Below is a small trained network, with its code and all its weights. Each question gives an input and a target symbol and asks what happens when units are switched off, that is, made to give their printed mean instead of their output.

import numpy as np


def w(rows, s, z=0):
    codes = np.array(rows[::2]) - 128.0
    scale = np.full(codes.shape[1], s)
    scale[-1] = z or s
    return codes * scale


def f(y):
    return y / 2 * (1 + np.tanh(0.7978845608 * (y + 0.044715 * y**3)))


def softmax(a):
    e = np.exp(a - a.max(-1, keepdims=True))
    return e / e.sum(-1, keepdims=True)


def log_softmax(a):
    a = a - a.max(-1, keepdims=True)
    return a - np.log(np.exp(a).sum(-1, keepdims=True))


def net(x, mask):
    ids = ['αεζμξσψ'.index(c) for c in x.split()]
    T = len(ids)
    res = E[ids] + P[:T]
    u = 0
    for l in range(2):
        r = res
        for j in range(3):
            rows = slice(2 * j, 2 * j + 2)
            q, k, v = (r @ M[l][rows].T for M in (Q, K, V))
            z = softmax(np.where(np.tri(T) > 0, q @ k.T / 2**0.5, -1e9)) @ v
            o = O[l][rows]
            res = res + np.where(mask[u + j], z, o[:, -1]) @ o[:, :-1]
        u += 3
        y = f(res @ A[l][:, :-1].T + A[l][:, -1])
        res = res + np.where(mask[u : u + 4], y, B[l][:, -1]) @ B[l][:, :-1]
        u += 4
    return log_softmax(res[-1] @ U[:, :-1].T + U[:, -1])


Q, K, V, O, A, B = {}, {}, {}, {}, {}, {}
E = w([
[159,151,135,104,92,203,159,115,48,151],'α',
[131,165,128,56,117,208,208,101,113,186],'ε',
[102,137,127,113,104,169,173,31,121,109],'ζ',
[72,124,77,122,177,158,108,41,97,163],'μ',
[144,135,98,159,207,144,114,111,164,119],'ξ',
[137,254,179,65,170,122,142,37,122,119],'σ',
[67,235,82,53,163,144,93,136,140,86],'ψ',
],0.016)
P = w([
[91,59,153,229,81,97,219,199,70,196],'0',
[75,33,190,125,192,133,175,191,117,53],'1',
[129,121,101,204,78,99,152,152,104,159],'2',
[112,98,139,82,183,121,116,155,164,32],'3',
[172,187,41,145,67,68,91,111,131,123],'4',
[162,140,95,29,181,105,54,115,208,2],'5',
],0.011)
Q[0] = w([
[99,136,114,114,204,170,140,94,135,78],'L0H1',
[105,75,133,142,156,94,107,131,151,102],'L0H1',
[110,107,191,90,105,123,147,169,147,111],'L0H2',
[126,161,120,78,190,152,142,112,173,85],'L0H2',
[116,128,96,96,253,218,115,86,78,94],'L0H3',
[127,88,179,103,118,100,110,169,160,123],'L0H3',
],0.073)
K[0] = w([
[118,150,85,150,209,78,41,59,171,106],'L0H1',
[116,119,150,192,179,100,131,181,118,167],'L0H1',
[46,106,198,88,178,135,143,162,99,120],'L0H2',
[147,206,110,2,131,139,79,124,148,83],'L0H2',
[189,210,131,96,179,97,56,162,193,79],'L0H3',
[73,96,159,153,154,142,149,153,110,154],'L0H3',
],0.054)
V[0] = w([
[166,142,85,94,247,189,69,148,83,233],'L0H1',
[70,135,141,203,199,62,108,68,108,143],'L0H1',
[162,36,120,109,114,157,99,123,145,138],'L0H2',
[53,214,154,155,132,95,156,151,78,112],'L0H2',
[109,166,123,153,144,94,144,166,176,159],'L0H3',
[147,153,152,189,231,71,84,165,152,159],'L0H3',
],0.013)
O[0] = w([
[122,131,180,77,20,50,231,237,138,160,224],'L0H1',
[127,41,91,71,75,4,125,79,207,117,160],'L0H1',
[119,76,67,105,88,135,129,153,194,124,3],'L0H2',
[131,164,140,121,180,148,164,104,41,86,250],'L0H2',
[115,162,198,139,111,156,127,158,138,137,125],'L0H3',
[151,89,196,39,2,156,132,155,123,102,18],'L0H3',
],0.0048,0.0049)
A[0] = w([
[194,128,136,222,78,106,74,147,55,135,16],'L0N1',
[87,104,169,96,119,167,86,196,148,88,3],'L0N2',
[99,137,71,173,57,128,112,83,91,195,70],'L0N3',
[120,145,186,178,62,152,1,149,112,172,5],'L0N4',
],0.016,0.0062)
B[0] = w([
[102,95,137,87,118,98,138,195,85,67,138],'L0N1',
[74,149,118,131,98,121,134,3,163,140,184],'L0N2',
[105,96,222,149,79,166,89,73,112,124,253],'L0N3',
[74,100,179,108,118,104,64,94,101,157,124],'L0N4',
],0.012,0.0065)
Q[1] = w([
[85,133,77,1,204,140,161,140,158,71],'L1H1',
[137,131,73,172,71,113,132,132,149,153],'L1H1',
[115,118,131,195,178,154,66,190,10,191],'L1H2',
[98,134,193,127,153,146,93,67,122,96],'L1H2',
[163,108,111,122,178,130,132,143,126,136],'L1H3',
[193,100,68,205,87,105,74,208,169,194],'L1H3',
],0.062)
K[1] = w([
[126,222,65,32,152,87,60,108,150,87],'L1H1',
[151,61,151,117,95,141,121,102,163,129],'L1H1',
[93,173,168,145,209,165,121,94,2,109],'L1H2',
[84,44,102,190,163,125,103,89,155,133],'L1H2',
[146,110,98,183,190,185,108,124,130,136],'L1H3',
[156,7,175,196,119,169,145,141,73,186],'L1H3',
],0.05)
V[1] = w([
[249,66,191,81,156,150,147,96,136,133],'L1H1',
[139,196,190,126,196,47,93,132,108,129],'L1H1',
[101,116,93,120,106,154,113,138,116,134],'L1H2',
[133,137,144,126,136,95,116,105,121,118],'L1H2',
[172,142,156,105,129,74,116,113,104,136],'L1H3',
[62,144,80,124,108,120,124,150,98,157],'L1H3',
],0.013)
O[1] = w([
[84,37,74,111,125,191,82,175,150,119,38],'L1H1',
[107,88,175,139,93,181,253,170,127,93,212],'L1H1',
[132,120,143,128,117,142,159,130,143,132,101],'L1H2',
[150,154,128,120,149,132,140,112,140,135,252],'L1H2',
[123,50,143,142,113,193,179,176,128,135,120],'L1H3',
[87,162,178,171,121,72,145,120,150,140,141],'L1H3',
],0.0045,0.0027)
A[1] = w([
[114,203,51,157,166,88,160,253,89,165,76],'L1N1',
[127,106,57,136,154,31,142,213,147,127,239],'L1N2',
[154,162,140,223,104,93,65,134,77,107,4],'L1N3',
[134,187,150,177,64,115,112,149,101,186,191],'L1N4',
],0.018,0.0041)
B[1] = w([
[62,169,120,141,11,206,44,217,159,118,175],'L1N1',
[208,89,77,255,93,84,187,198,151,111,173],'L1N2',
[158,104,115,147,54,186,220,173,161,101,209],'L1N3',
[112,101,78,96,227,96,75,104,139,117,250],'L1N4',
],0.009,0.013)
U = w([
[170,160,138,211,95,145,129,91,139,111,8],'α',
[133,169,114,153,98,122,112,171,129,113,102],'ε',
[164,150,56,146,206,135,114,128,112,110,184],'ζ',
[186,141,94,168,106,74,140,163,135,118,158],'μ',
[124,93,132,100,65,60,89,110,146,120,190],'ξ',
[149,63,113,71,140,135,156,186,135,2,2],'σ',
[177,227,172,159,107,81,196,122,96,140,185],'ψ',
],0.0065,0.0059)

Each question gives the input, a string of symbols that net reads in full, and the target symbol t.
The units are the heads (2 rows each of Q, K, V and O) and the neurons (one row each of A and B). Each row of codes is followed by its name. A weight is (code - 128) times the scale printed after its matrix; where a second scale follows, it is the last column's (O, A, B and U).
mask holds one flag per unit, layer by layer, with each layer's heads first. A switched-off unit (its flag False) gives its mean, the last column of its rows in O or B, instead of its output. The means were averaged over made-up inputs and are rounded, as every weight is.
A unit's drop is (log p(t) with every unit on - log p(t) with that unit switched off) / (log p(t) with every unit on - log p(t) with every unit switched off).
The circuit of an input: a set's keep is (log p(t) with only the set's units on - log p(t) with every unit switched off) / (log p(t) with every unit on - log p(t) with every unit switched off). Starting from the 12 units with the biggest drops (on a tie, the unit counted first), units are removed one at a time, each time the one whose removal leaves the highest keep (on an exact tie, the one counted first), for as long as the keep stays at least 0.8.
circuit, biggest first: the units of the circuit, biggest drop first
k most important neurons: the k neurons with the biggest drops, biggest first
which heads matter: for each layer, one digit per head in row order, 1 if its drop is at least 0.15 and else 0, layers parted by /
input σ ζ μ ε ε μ, target μ: circuit, biggest first -> [L1N2; L0N3; L0H1; L0H2]
input ξ α ψ α σ μ, target σ: circuit, biggest first -> [L1H1; L1H3]
input ε ε ξ ζ, target ξ: which heads matter -> 001 / 000
input ε μ ζ σ σ ζ, target σ: most important neuron -> [L0N2]
input ε σ ψ μ, target ψ: circuit, biggest first -> [L1H1; L1N4]
input σ ζ ξ α, target ξ: which heads matter -> 011 / 000
input σ ε μ ζ, target μ: circuit, biggest first -> [L0H1; L1N2; L0N3; L0H3]
input ζ ε ξ ζ σ ξ, target σ: which heads matter -> 010 / 101
input ε ε ψ σ σ α, target σ: 2 most important neurons -> [L0N3; L0N2]
input ξ ζ ψ α σ ε, target σ: circuit, biggest first -> [L1H1; L0H2]
input ζ ε μ ζ ξ, target μ: circuit, biggest first -> [L0N3; L1N2; L0H1]
input ε ε ε ε, target ε: circuit, biggest first -> [L1N1; L0H1; L0H3; L0N3]
input ξ ε ε ξ, target ξ: circuit, biggest first -> [L0H3; L0N2; L0H2]
input μ μ σ ζ, target σ: circuit, biggest first -> [L1H1; L0H2]
input ζ ε ζ, target α: which heads matter -> 100 / 000
input ζ ξ σ μ, target σ: circuit, biggest first -> [L1H1; L0H2; L1H3]
input ζ ξ ε σ ε ε, target σ: which heads matter -> 000 / 100
input ε ξ ψ, target ε: which heads matter -> 000 / 000
input ε ζ ζ α ε ε, target ε: circuit, biggest first -> [L0H1; L1N1; L0H3; L0N3]
input ζ ξ ζ ψ ε σ, target ψ: which heads matter -> 000 / 100
input ψ ξ ψ ζ ζ α, target ζ: most important neuron -> [L0N3]
